In the rows, zero is written as 128.
Each row of numbers stands for one node and depends on some of the facts below. Use the named rows to name the rest.

Some rows with their names:
vonin: [130 141 145 171 103  84  52 121 135 132 104  63 186 148 142 104 185 127
 148  80  86 135 196  89 139 184 119  57 173 185 108 149 127 140  43 190
 177  92 154 150  86]
dilas: [150 130 159 145  59 116  81 121 111 127  98 101 161 121 146 157 131 142
 138 160 126 156 151  99 140 116 141  54 148 146 105 160 141  89  75 188
 124 123 107 115  83]
zigrok: [149 151 163 165 102  96  98 127  90 125 103 101 165 115 167 116 124 140
 157 159 121 146 155 120 135 165 152  56 147 160 103 146 136 113  99 163
 130 102 119 117  99]
trafel: [134 120 106 118 142 100 129 168 142 145 186 122 134 118 133 110 116 128
 100 126  89 131  97 155 103 104 112 116  99 120  96 136 169  87  99 141
 132 139  90  84  90]
mogu: [122 126 100 114 150  89 140 155 133 140 168 137 147 116 136 108 117 135
 116 126  84 134 121 166  98 127 118 117 108 130  97 119 180  90 108 135
 142 131 117  62  92]
gozo: [127  89  77 101 119  88 123 173 130 116 165 178 158  82 151 141 101 142
 135 154  56 114 127 196  66 154  84 136 115 129 102 141 192  50 121 190
 157 137 137  32 110]
molaste: [126 124 100 112 152  89 141 155 140 143 172 130 142 118 138 101 111 128
 118 115  85 131 123 168  92 129 119 119 106 129  99 120 177  94 110 135
 140 123 116  67  90]
gabu: [112 123 115 133 160 114  90 155 118 158 201 182 165 110 147 173 113 132
 142 159  86 134  68 175 122  99  94 120  79 100  70 116 172  77 111 107
 122 156  96  78  83]
skinan: [ 98 104 125 100 112 117 132 145 124 135  71  92 103 169 133 177 162 154
 134  95 113 137 138 138 155 151 153 128 210 146 118 104 155 103 173 128
 152  97 127  92 129]
lagriklik: [130  74 126 130 106  90 134 132 152 130  64  70  50 167 165 172 125 176
  88  66 103 134 120 136 143 141  84 131 207  92 173 112 159 110 145 100
 126  97 149 134 147]
brotri: [146 114 123  99 116  99 119 162  96 126 135 100  59 146 172 135 148  88
 164 111 109 103  55 142 164 180 165 120 154 107 110 133 142 129 223 130
 159  85 110  80 145]
vutem: [139 108 119 102 111  97 124 154 109 123 121 106  70 151 160 153 154 105
 157 108 114 110  82 134 164 175 161 129 166 113 112 128 148 118 208 139
 155  87 114  85 141]
plamu: [109 101 128 155 143  96 100 157 122 138 109  72 119 169 135 137 202 151
 125  66  95 102 119 123 169 171 142 136 195 156  92 125 149 108 135 137
 152  85  99 148 140]
gebram: [ 89 145 122 144 117 126 128 135  89  97 150 146 130 120  95 121 152 150
 108 173 142 136  90 129 136 118 116  99 129 187 111 116 111 167 156 138
  94 112 112  84 174]
flekim: [ 62 140 131 124 103 161 100 141  84 108 127 162 151 132 111 168 140 168
 125 179 121 144  93 159 140  98  96  84 145 200 114  96 119 165 165 125
 118 139 134  55 162]
zutro: [ 93 136 117 129  98 120 140 115 109  94 143 133 125 131  90 133 155 147
 109 150 141 145 117 116 134 120 112 103 140 181 120 109 117 169 143 141
 106 114 127  77 167]
gredok: [ 93 136 127 147 107 126 130 129  93  96 144 149 138 121 102 136 147 159
 115 168 137 140 105 129 134 118 116  98 136 182 109 112 123 152 152 133
  97 118 115  81 167]
zegrol: [114 126 123 165  87  68 166  94 115  88 126 103  85 129 127 110  97 181
  56 111 144 146 116 136 131 118  75 107 155 137 176 100 128 175 119  88
  82 110 156 113 208]
botuk: [120 155 104  77  60  97 134 111  90  79 188 126  78 131 125 100 137  65
 145 140 142 126  70 118 151 145 155  77 107 149 134 116 108 211 195 155
 158 113 153  23 175]
skapar: [100 122 111 123  60 113 132 105 130  94 148 134 122 138  74 156 153 144
  84 143 151 150 119  99 144  87 116  97 139 162 118 128 127 142 116 166
 102 127 111  83 155]

There are 3 kinds of fact about the nodes: σ, β, φ.
bagrim | β nusa | φ 979
bobri | σ grapli sibre | β grapli | φ 359
bodru | σ gabu | β nizam | φ 359
bragrobre | σ visili | β mumak | φ 948
brikles | β pitar | φ 359
broroklik | β botuk | φ 979
brotri | β goten | φ 979
brukluk | β vegram | φ 948
brura | σ drutros | β flastir | φ 948
brutros | σ motrisus | β flekim | φ 979
budres | β ristok | φ 948
bukor | β posko | φ 979
dadre | β nusa | φ 948
daril | β plegar | φ 979
datrik | σ brikles | β tridrer
debur | σ stami | β rutal | φ 359
degrur | σ guflanun datrik | β resomen | φ 948
dekluk | β vegram | φ 359
dilas | σ rubo | β mumak | φ 359
dipi | β vuda | φ 948
dola | σ stubrem | β livis | φ 359
drebrus | β plade | φ 979
dridruk | σ gabu | β botuk | φ 948
driflemir | σ novitas gredok | β resomen
drupu | σ muskek | β datrik | φ 979
drutros | σ mufi | β goten | φ 359
dugos | σ datrik stubrem | β mili | φ 948
dunul | σ sagri | β stezaklur | φ 979
fakligras | β troskenik | φ 359
faklom | σ debur | β sikle | φ 359
fitrel | σ zogiklal dekluk | β driflemir | φ 948
flastir | β botuk
fleflus | σ brura | β driflemir | φ 359
flegopul | β nurur | φ 359
flekim | β gokel
flili | σ kifi skodruplan vigram | β stezaklur | φ 948
flotral | β nizam | φ 948
flugrar | β gitol | φ 948
flunul | σ brotri kenus | β pitar | φ 948
gabu | β moplun | φ 948
gebram | β grapli
gitol | σ zudusas | β grapli
gokel | σ zudusas
goten | β botuk
gozo | σ brukluk litreki zogiklal bagrim | β moplun | φ 948
grestuk | β nusa | φ 979
grodi | σ zeriro | β raflin | φ 948
grune | β nurur | φ 359
grustigre | σ flekim | β nizam
guflanun | σ skodruplan ristok | β stiser | φ 979
gusta | β stami | φ 979
kadrak | β plivam | φ 979
kefo | σ gozo | β stiser | φ 948
kenus | β trufles | φ 948
kifi | σ zariplem
kiskon | β mili | φ 979
klepel | σ staple | β zegrol | φ 979
klostik | σ gusta vuda | β grustigre | φ 979
kobrubul | σ risku | β moplun | φ 948
kubren | σ drupu
lagriklik | σ ristok | β plade | φ 979
laskor | β goten | φ 979
litreki | β gredok | φ 948
livis | σ rikul
mafin | σ gozo fleflus | β vizu | φ 979
mili | β troskenik
mogu | β zeli | φ 948
molaste | β kifi | φ 948
moplun | β gokel
motrisus | β goten | φ 979
mufi | β zeli | φ 359
mumak | σ budres grodi | β zeli
muskek | β gokel | φ 979
napim | σ muskek | β plade | φ 979
nedis | σ risku gabu | β datrik | φ 359
nibrul | σ muskek plisa nuste | β skapar | φ 359
nifun | β mumak | φ 948
nika | σ klostik noskiren sagri puvus grustigre | β plade | φ 359
niskul | β stezaklur | φ 979
nizam | σ zeli
noskiren | β gredok | φ 979
novitas | σ gebram | β driflemir | φ 979
nurur | β resomen
nusa | σ kadrak | β gredok
nuste | σ ristok | β kubren | φ 948
peban | β plivam | φ 359
pesazi | β nurur | φ 948
pitar | β tridrer
plade | β zegrol
plamu | β vizu | φ 979
plebrir | σ bagrim
plegar | σ stiser | β botuk
pline | β pitar | φ 359
plisa | σ motrisus | β nusa | φ 948
plivam | σ roski | β kifi
plolol | β plivam | φ 359
plugipu | β plegar | φ 979
poraplan | β botuk | φ 948
posko | β zegrol
pubu | β staple | φ 948
puvus | σ drutros ristok | β gredok | φ 359
raflin | β skapar
reklil | σ zudusas dola | β mili | φ 979
ribro | β kifi | φ 359
rikul | β kifi | φ 359
risku | σ zeriro | β zutro | φ 948
ristok | β stiser
roski | σ motrisus | β datrik | φ 359
rovorul | β mili | φ 979
rubo | σ zeriro | β nusa | φ 948
rutal | β zeli
sagri | σ grapli | β kubren
sedro | β kubren
sibre | σ ristok | β gitol | φ 359
sikle | β stiser
skagu | β sagri | φ 948
skapar | σ kobrubul
skinan | σ plisa flekim | β sedro | φ 979
skodruplan | σ drutros plebrir | β kifi | φ 359
skunas | β grapli
skuzum | σ stilo | β raflin | φ 948
soklol | β staple | φ 979
stami | σ stilo | β zegrol
staple | σ stubrem | β dromok
staskim | σ trevol | β plegar | φ 979
stezaklur | β grapli
stilo | β raflin | φ 948
stiser | σ gebram
stize | β ristok | φ 359
stubrem | β plegar | φ 948
stustoski | σ trufles | β botuk | φ 948
sukles | β datrik | φ 948
suplom | β moplun | φ 948
tedon | β raflin | φ 948
tenas | β grustigre | φ 948
trafel | β skapar | φ 948
tredrar | σ bodru | β vegram | φ 948
trevol | β plegar | φ 948
tridrer | σ plugipu plebrir
trigin | β rutal | φ 359
trolan | σ bobri | β gokel | φ 359
trudo | β moplun | φ 948
trufles | σ gusta | β zegrol
tubrodrol | β stiser | φ 948
tudra | β trufles | φ 359
tudre | β gredok
tugras | β plade | φ 359
vedek | σ nuste | β datrik | φ 948
vegram | β dromok
verik | β moplun | φ 948
vesi | σ rikul stubrem | β pitar | φ 948
vifla | σ gabu stubrem | β mumak | φ 948
vigram | σ kobrubul trafel | β dromok | φ 948
vigroso | σ plisa vorogra | β goten | φ 359
visili | σ zigrok | β goten | φ 979
vizu | σ grustigre | β resomen
vodenar | β nurur | φ 359
vogiduk | β kifi | φ 948
vonin | σ pline degrur | β nurur | φ 359
vorogra | σ debur | β tudre | φ 979
vuda | σ pline dekluk | β livis
vutem | β flastir | φ 979
zariplem | β stiser | φ 979
zeflo | β datrik | φ 979
zeplu | σ plade | β livis | φ 359
zeriro | σ mufi | β plegar | φ 359
zigrok | σ plade | β plebrir | φ 359
ziles | σ tugras zariplem | β mumak | φ 979
zogiklal | β kubren | φ 948
zudusas | β sikle | φ 948
zutro | β plebrir

Name these rows:
No name comes twice in this set of rows, the named rows included.
[134 159 164 177 124  94  78  90 107 146 123 123 168 125 155 154 147 115
 182 145 123 165 150  95 155 170 123  60 125 126 111 129 120 131  88 134
 117  97 138 137  78]  dola
[133 110  97 101 116  86 137 150 153 143 178 129 128 124 122 119 121 128
  95 120  98 139 114 145 107  99 118 117 104 118 101 137 176  81  86 156
 135 135  90  70  87]  vigram
[129 182 176 131 133 152 146 149 125 158  72  85 140 139 133 104 135 131
 161 172 139 201 178  89 106 153 168  29 137 171 129 140 105 137 124 159
 103  80 105 116  31]  roski
[138 160 174 193 138 111  72 118  95 149 121 118 163 121 171 141 140 126
 181 153 115 157 132 109 142 168 119  53 121 127 108 133 118 129  96 124
 115  97 124 144  76]  rikul
[127 148 106  95 183 117 197 166 170 166 163 128 116 117 107  85 129 112
 125 145 103 168 137 122  61 134 137 110  81 129 118 128 150 101 133 146
 103  95  88  78  43]  sukles
[105  96 130 128 140 141 105 175 123 145  88 108  96 151 150 180 165 156
 143 117  92 128  94 142 148 153 111 123 187 134 121 119 143 105 187 126
 141 103 115 116 119]  noskiren
[120 116 133 120 166 135 179 170 150 156  93 106  72 151 119 151 177 126
 149 138 131 158 123  92 124 169 157 127 155 127 122 135 131  91 196 143
  91  61  72 124  80]  zeflo
[153 125 150 144  56  69 113  92 133 117  54  66 126 134 178 131  88 165
 111 102 113 167 195 126 121 151  98  50 186 120 178 126 141 128  66 145
 137 109 185 118 106]  nika
[128 126 135 183 107  62 168 102 105  90 127  97  76 116 152  90  86 195
  47 113 140 143  94 147 125 117  65 104 145 126 175 102 129 177 119  57
  66 108 151 131 218]  plade
[143 134  80  72 118  67 134 118 150 142 218 136 106 132 137 114 121  58
 141  99 102 134  94 139 129 135 142 114  81  87 106 123 167 122 120 140
 166 129 132  46  86]  dridruk
[129 156  93  69  43  81 144 101  89  75 189 125  76 133 121  97 129  64
 147 139 151 123  81 119 151 150 173  78 115 148 132 120 116 202 199 169
 163 107 152   5 179]  plegar
[133  89 132 157 158  93 125 162 121 133  93  95  66 140 178 148 142 166
 118  99  91 118  88 150 137 178  92 136 178 105 153 119 146 115 175  93
 118  83 129 141 157]  gusta
[121 121  94 103 137  75 153 144 134 139 164 139 155 117 132 111 110 132
 118 122  92 133 134 168  96 128 135 123 114 134  89 123 187  75 105 142
 140 129 118  56  99]  bragrobre

The same nodes again, as new rows of numbers:
Named rows:
mumak: [137 126 132 108 157 129 111 144 136 146 111 117 129 120 117 101 121 141
 136 166 125 124 146 137 134 134 182 101]
bodru: [120 132 119 108 129 134 105 143 125 122 113 117 131 117 146 160 129 115
 130 124 128 128 126 129 140 140 123 120]
brikles: [133 132 121 110 125 128 106 164 150 118 113 117 133 123 169 154 183 149
 128  82 129 136 123 125 130 137  99 116]
grune: [119 129 126 108 128 132 110 178  93 182 127 118 190 138 186 160 126 109
 121 148 144 157 120 120 136 120 123 181]
debur: [120 125 119 108 126 158 111 154 110 122 112 116 131 124 150 126 150  82
 125  99 129 131 123 142 132 148 109 172]
pitar: [151 129 133 126 128 126 110 145 134 133 107 114 129 124  91 100 125 139
 157  84 126 130 122 123 119 129 121 102]
stustoski: [117 126 133 124 124 133 113 159 124 128 183 137 134 175 104 111 125 140
 144 130 129 132 163 151 116 114 104 152]
tugras: [144 125 117 134 129 158 108 146 105 116 164 115 129 119 115 148 119  79
 126 131 160 126 128 146 170 168  99 116]
rutal: [130 125 131 109 137 130 111 143 105 141 111 120 133 120  95 100 121 107
 133 128 127 128 126 126 131 126 156  88]
plisa: [117 126 125 117 124 149 157 164 142 121 108 159 132 135 153 104 155  93
 128 123 129 125 129 164 116 129  99 185]
poraplan: [116 128 138 127 123 130 113 152 110 132 154 127 135 147  92 124 123  87
 129 123 133 129 170 146 116 111 102 164]
reklil: [118 125 117 106 129 130 121 144 165 119 113 126 186 117 100 129 142 101
 131 140 132 147 136 126 124 122 145  73]
klepel: [130 130 118 111 128 129 116 145 147 120 112 120 162 115  90 134 129  84
 135 145 158 129 137 128 146 141 142  69]
skagu: [119 128 136 126 127 127 133 146 150 134 118 138 130 121 116 103 122  89
 128 124 138 127 139 132 121 121 102 146]
molaste: [116 126 135 121 124 128 134 150 150 133 117 137 132 122 116 104 130  86
 131 129 136 129 136 134 122 116 102 145]
kubren: [149 131 121 109 129 131 117 144 108 138 111 118 131 121  93 100 120 149
 145 133 127 127 123 131 127 141 177 117]
stubrem: [117 135 132 133 125 132 110 155  93 119 122 169 168 120  91 177 124 108
 133 116 130 129 188 144 117 111 103 134]
plebrir: [155 124 136 118 168 131 111 144 101 139 119 129 131 123 136 103 120 143
 156 141 126 126 126 128 138 129 145 109]
pubu: [120 125 135 123 124 130 133 148 150 135 116 137 129 125 117 102 124  92
 132 126 136 130 137 136 120 119 102 146]
ribro: [119 125 123 109 128 131 108 148 115 129 126 116 131 123 142 133 131  81
 124 107 130 132 125 130 139 136 100 134]

Which node is each row?
No name comes twice in this set of rows, the named rows included.
[132 129 125 109 127 127 107 161 192 121 107 111 127 120 160 147 194 164
 134  88 131 150 137 126 128 150 101 143]  nedis
[127 127 118 128 128 142 104 146 108 119 162 113 131 122  98 130 122  80
 127 117 161 131 126 137 162 160 100 100]  tudra
[121 126 119 108 125 147 109 153 118 126 113 114 130 126 146 122 154 101
 126 110 129 133 124 140 132 154 121 164]  faklom
[170 129 117 146 136 139 110 143  97 119 162 120 133 122  90 102 119 131
 148 138 128 124 124 132 158 152 150  73]  trufles
[123 129 129 126 123 129 131 178 210 120 106 117 126 149 154 100 211 170
 151  84 129 148 136 127 115 136 100 178]  vedek
[140 128 116 122 125 162 138 146 136 117 126 116 131 122  90 104 142  81
 145 145 156 142 127 144 146 164 128  73]  napim
[143 129 131 109 137 128 112 157  93 180 110 124 186 123  98 105 116 135
 130 160 129 127 129 124 130 113 172 132]  resomen
[119 132 140 110 123 128 140 182 111 183 115 148 189 145 156 128 123 111
 126 170 153 142 130 121 117 112 118 194]  pesazi
[114 125 143 111 129 132 139 145 178 124 109 161 130 115 178 115 122  87
 129 162 129 123 187 173 124 119 108 155]  kobrubul
[129 126 131 109 131 134 108 181  98 173 155 117 165 135 245 159 126 139
 126 163 130 133 127 120 142 129 111 185]  fleflus
[118 130 131 125 125 132 150 160 130 121 108 155 129 127 106 108 134  81
 131 113 129 126 131 147 116 121 102 184]  stilo
[120 132 139 120 127 130 124 152 152 127 112 143 130 117 140 132 124 108
 129 153 130 124 190 147 125 124 112 166]  risku

